Below are the code and all the weights of a small trained network. Each question names an input and a target symbol and asks about switching units off, where a switched-off unit gives its printed mean instead of its output.

import numpy as np


def w(rows, s, z=0):
    codes = np.array(rows[::2]) - 128.0
    scale = np.full(codes.shape[1], s)
    scale[-1] = z or s
    return codes * scale


def f(y):
    return np.maximum(y, 0)


def softmax(a):
    e = np.exp(a - a.max(-1, keepdims=True))
    return e / e.sum(-1, keepdims=True)


def log_softmax(a):
    a = a - a.max(-1, keepdims=True)
    return a - np.log(np.exp(a).sum(-1, keepdims=True))


def net(x, mask):
    ids = ['αγδεζημξπστφψ'.index(c) for c in x.split()]
    T = len(ids)
    res = E[ids] + P[:T]
    u = 0
    for l in range(3):
        q, k, v = (res @ M[l].T for M in (Q, K, V))
        z = softmax(np.where(np.tri(T) > 0, q @ k.T / 4**0.5, -1e9)) @ v
        res = res + np.where(mask[u], z, O[l][:, -1]) @ O[l][:, :-1]
        u += 1
        y = f(res @ A[l][:, :-1].T + A[l][:, -1])
        res = res + np.where(mask[u : u + 8], y, B[l][:, -1]) @ B[l][:, :-1]
        u += 8
    return log_softmax(res[-1] @ U[:, :-1].T + U[:, -1])


Q, K, V, O, A, B = {}, {}, {}, {}, {}, {}
E = w([
[123,189,190,155,96],'α',
[46,94,81,134,160],'γ',
[117,138,141,86,129],'δ',
[93,138,114,203,166],'ε',
[126,55,28,129,52],'ζ',
[4,123,117,90,108],'η',
[184,227,135,135,92],'μ',
[151,105,176,101,118],'ξ',
[161,162,98,87,121],'π',
[90,118,32,82,148],'σ',
[79,144,89,187,100],'τ',
[139,84,123,133,202],'φ',
[109,166,194,110,138],'ψ',
],0.022)
P = w([
[212,146,110,135,167],'0',
[153,42,205,157,89],'1',
[172,194,78,60,138],'2',
[151,39,198,161,93],'3',
[149,195,73,45,126],'4',
[185,53,199,178,93],'5',
[123,81,3,29,177],'6',
[210,62,204,178,95],'7',
[125,200,66,21,122],'8',
[201,60,197,180,97],'9',
[112,197,61,20,118],'10',
[213,77,210,167,97],'11',
[97,210,95,11,112],'12',
[183,34,181,157,122],'13',
],0.006)
Q[0] = w([
[134,24,179,161,74],'L0H0',
[31,65,214,58,129],'L0H0',
[72,124,230,254,142],'L0H0',
[104,158,115,183,140],'L0H0',
],0.0054)
K[0] = w([
[162,145,210,104,98],'L0H0',
[149,96,114,2,127],'L0H0',
[190,124,133,109,85],'L0H0',
[70,158,144,217,116],'L0H0',
],0.0073)
V[0] = w([
[118,65,146,109,65],'L0H0',
[78,205,105,128,170],'L0H0',
[167,3,143,122,41],'L0H0',
[207,129,116,137,132],'L0H0',
],0.0028)
O[0] = w([
[196,4,171,219,91,139],'L0H0',
[203,150,75,129,83,233],'L0H0',
[8,59,225,166,184,47],'L0H0',
[242,58,37,38,88,2],'L0H0',
],0.0025,0.00083)
A[0] = w([
[203,137,112,4,188,182],'L0N0',
[124,129,70,42,1,251],'L0N1',
[128,26,244,60,61,36],'L0N2',
[164,172,182,150,184,158],'L0N3',
[123,181,156,183,75,213],'L0N4',
[154,85,106,52,67,223],'L0N5',
[78,162,134,87,91,35],'L0N6',
[159,229,104,76,156,194],'L0N7',
],0.0083,0.0023)
B[0] = w([
[131,190,164,215,176,190],'L0N0',
[255,122,133,146,146,254],'L0N1',
[141,205,93,176,104,177],'L0N2',
[107,50,93,126,49,172],'L0N3',
[37,173,126,70,151,185],'L0N4',
[157,115,178,167,119,196],'L0N5',
[79,116,167,128,201,170],'L0N6',
[62,100,181,159,146,195],'L0N7',
],0.0096,0.0071)
Q[1] = w([
[171,202,41,133,135],'L1H0',
[176,76,115,150,127],'L1H0',
[185,71,168,227,1],'L1H0',
[88,126,120,211,53],'L1H0',
],0.0065)
K[1] = w([
[196,184,61,148,99],'L1H0',
[74,132,136,203,254],'L1H0',
[13,237,148,118,204],'L1H0',
[123,142,165,161,155],'L1H0',
],0.0079)
V[1] = w([
[96,91,78,174,36],'L1H0',
[147,209,180,99,6],'L1H0',
[57,252,150,162,195],'L1H0',
[86,206,166,146,253],'L1H0',
],0.0038)
O[1] = w([
[136,99,143,153,100,107],'L1H0',
[154,113,119,136,135,125],'L1H0',
[2,162,137,51,91,250],'L1H0',
[140,67,135,188,136,242],'L1H0',
],0.0097,0.0019)
A[1] = w([
[133,59,149,165,93,169],'L1N0',
[212,138,173,45,80,233],'L1N1',
[121,135,128,46,129,185],'L1N2',
[83,173,136,164,55,133],'L1N3',
[127,244,114,79,155,135],'L1N4',
[90,116,182,157,218,22],'L1N5',
[154,143,176,75,106,176],'L1N6',
[161,156,94,135,125,1],'L1N7',
],0.012,0.0039)
B[1] = w([
[103,188,199,152,52,194],'L1N0',
[84,123,95,196,156,200],'L1N1',
[69,87,110,186,156,156],'L1N2',
[104,196,111,93,81,253],'L1N3',
[166,64,76,136,9,207],'L1N4',
[136,159,154,160,88,238],'L1N5',
[126,67,97,102,207,180],'L1N6',
[68,79,161,99,121,144],'L1N7',
],0.011,0.0066)
Q[2] = w([
[165,147,147,206,173],'L2H0',
[101,108,71,158,134],'L2H0',
[142,190,120,79,176],'L2H0',
[254,51,53,198,22],'L2H0',
],0.0081)
K[2] = w([
[102,131,147,193,194],'L2H0',
[120,11,108,150,199],'L2H0',
[124,138,91,152,189],'L2H0',
[220,92,44,186,2],'L2H0',
],0.009)
V[2] = w([
[106,165,32,223,76],'L2H0',
[253,121,115,54,77],'L2H0',
[156,68,141,121,148],'L2H0',
[205,214,131,66,141],'L2H0',
],0.0071)
O[2] = w([
[201,69,59,154,77,246],'L2H0',
[201,206,183,2,147,55],'L2H0',
[110,137,68,61,221,80],'L2H0',
[112,211,121,163,49,59],'L2H0',
],0.0065,0.013)
A[2] = w([
[79,236,158,21,62,73],'L2N0',
[69,145,215,219,102,108],'L2N1',
[141,34,219,145,99,132],'L2N2',
[61,111,254,120,102,183],'L2N3',
[94,173,164,42,158,2],'L2N4',
[179,145,82,56,89,130],'L2N5',
[118,112,31,118,187,60],'L2N6',
[76,101,179,95,86,175],'L2N7',
],0.009,0.0074)
B[2] = w([
[85,33,182,174,199,152],'L2N0',
[95,188,158,151,160,248],'L2N1',
[116,124,150,34,160,206],'L2N2',
[210,151,133,45,201,192],'L2N3',
[158,166,110,75,80,128],'L2N4',
[155,65,173,213,147,144],'L2N5',
[122,122,218,115,1,143],'L2N6',
[181,136,61,45,119,186],'L2N7',
],0.0091,0.015)
U = w([
[200,255,141,149,81,3],'α',
[142,144,255,102,153,45],'γ',
[129,177,47,124,42,59],'δ',
[121,158,89,17,53,143],'ε',
[142,178,88,171,141,171],'ζ',
[154,211,139,53,113,193],'η',
[15,77,184,126,100,56],'μ',
[96,196,146,170,135,141],'ξ',
[44,182,58,181,114,53],'π',
[208,107,58,107,153,205],'σ',
[99,136,162,210,214,17],'τ',
[65,90,110,92,217,159],'φ',
[119,138,241,133,63,23],'ψ',
],0.0084,0.0045)

Each question gives the input, a string of symbols that net reads in full, and the target symbol t.
The units are the heads (4 rows each of Q, K, V and O) and the neurons (one row each of A and B). Each row of codes is followed by its name. A weight is (code - 128) times the scale printed after its matrix; where a second scale follows, it is the last column's (O, A, B and U).
mask holds one flag per unit, layer by layer, with each layer's heads first. A switched-off unit (its flag False) gives its mean, the last column of its rows in O or B, instead of its output. The means were averaged over made-up inputs and are rounded, as every weight is.
A unit's drop is (log p(t) with every unit on - log p(t) with that unit switched off) / (log p(t) with every unit on - log p(t) with every unit switched off).
The circuit of an input: a set's keep is (log p(t) with only the set's units on - log p(t) with every unit switched off) / (log p(t) with every unit on - log p(t) with every unit switched off). Starting from the 12 units with the biggest drops (on a tie, the unit counted first), units are removed one at a time, each time the one whose removal leaves the highest keep (on an exact tie, the one counted first), for as long as the keep stays at least 0.8.
circuit, biggest first: the units of the circuit, biggest drop first
most important unit: the unit with the biggest drop
k most important neurons: the k neurons with the biggest drops, biggest first
k most important neurons of layer l: the k neurons of layer l with the biggest drops, biggest first
input ξ γ ε η γ ε τ ε φ γ π α, target μ: circuit, biggest first : [L2N0; L1N3; L0N4; L0N1]
input φ ψ γ τ α γ η ψ φ σ γ ξ, target α: circuit, biggest first : [L0N2]
input δ σ ε δ ε η σ ψ ε ε ξ ψ ψ, target η: circuit, biggest first : [L2N3; L2N7; L2H0]
input ψ α η ε γ ζ μ, target σ: 2 most important neurons : [L1N4; L1N1]
input η ψ τ π ε π π ξ, target α: circuit, biggest first : [L0N2; L2H0]
input ζ ξ δ α ζ η ε φ γ τ γ δ φ, target σ: 3 most important neurons : [L1N1; L0N1; L0N5]
input π ζ γ μ μ τ σ η σ, target σ: circuit, biggest first : [L0N1; L1H0]
input τ φ ε τ π ζ μ τ ζ ψ ε φ π, target σ: circuit, biggest first : [L2H0; L0N1; L1N1]
input τ ε η, target φ: circuit, biggest first : [L0N6; L0N2; L2H0; L2N3]
input τ α α γ ε μ δ, target γ: 2 most important neurons : [L0N0; L0N7]
input η π η α ξ η η ζ τ, target σ: 2 most important neurons of layer 0 : [L0N4; L0N1]
input ε η α γ τ φ μ τ φ, target τ: circuit, biggest first : [L0N0; L2N7]
input π π α ε π γ γ η τ, target δ: 2 most important neurons of layer 0 : [L0N7; L0N5]
input γ π γ ε ε, target π: circuit, biggest first : [L0N1; L2N3; L2H0]
input ε η γ α φ η γ, target μ: circuit, biggest first : [L2N6; L2H0; L2N3]
input η η γ ε π η η α ζ η σ α, target μ: circuit, biggest first : [L2N0; L1N3; L0N4; L0N1]
input ψ σ η α ψ τ ε γ γ γ π, target α: 4 most important neurons : [L0N0; L0N7; L1N4; L1N5]
input σ ε η δ τ ζ ζ μ μ, target σ: 2 most important neurons : [L1N4; L0N1]
input ε ψ φ π γ γ γ γ φ ψ μ π, target τ: 2 most important neurons of layer 0 : [L0N7; L0N2]
input ζ ξ η σ α η η μ φ η η η σ, target σ: most important unit : L1N1
input τ γ δ ε α φ, target γ: circuit, biggest first : [L1N0; L2N2; L1N5]
input μ ζ μ τ ξ, target σ: 4 most important neurons of layer 1 : [L1N1; L1N6; L1N0; L1N4]
input ζ ζ ψ, target σ: most important unit : L1H0
input α ξ η ξ η, target φ: 3 most important neurons : [L0N6; L1N2; L0N0]
input φ ζ ψ ψ μ σ π δ π η, target η: circuit, biggest first : [L2N3; L2H0; L2N7]
input ξ δ η η ζ τ ξ δ ε μ, target δ: 3 most important neurons : [L1N1; L0N4; L1N4]
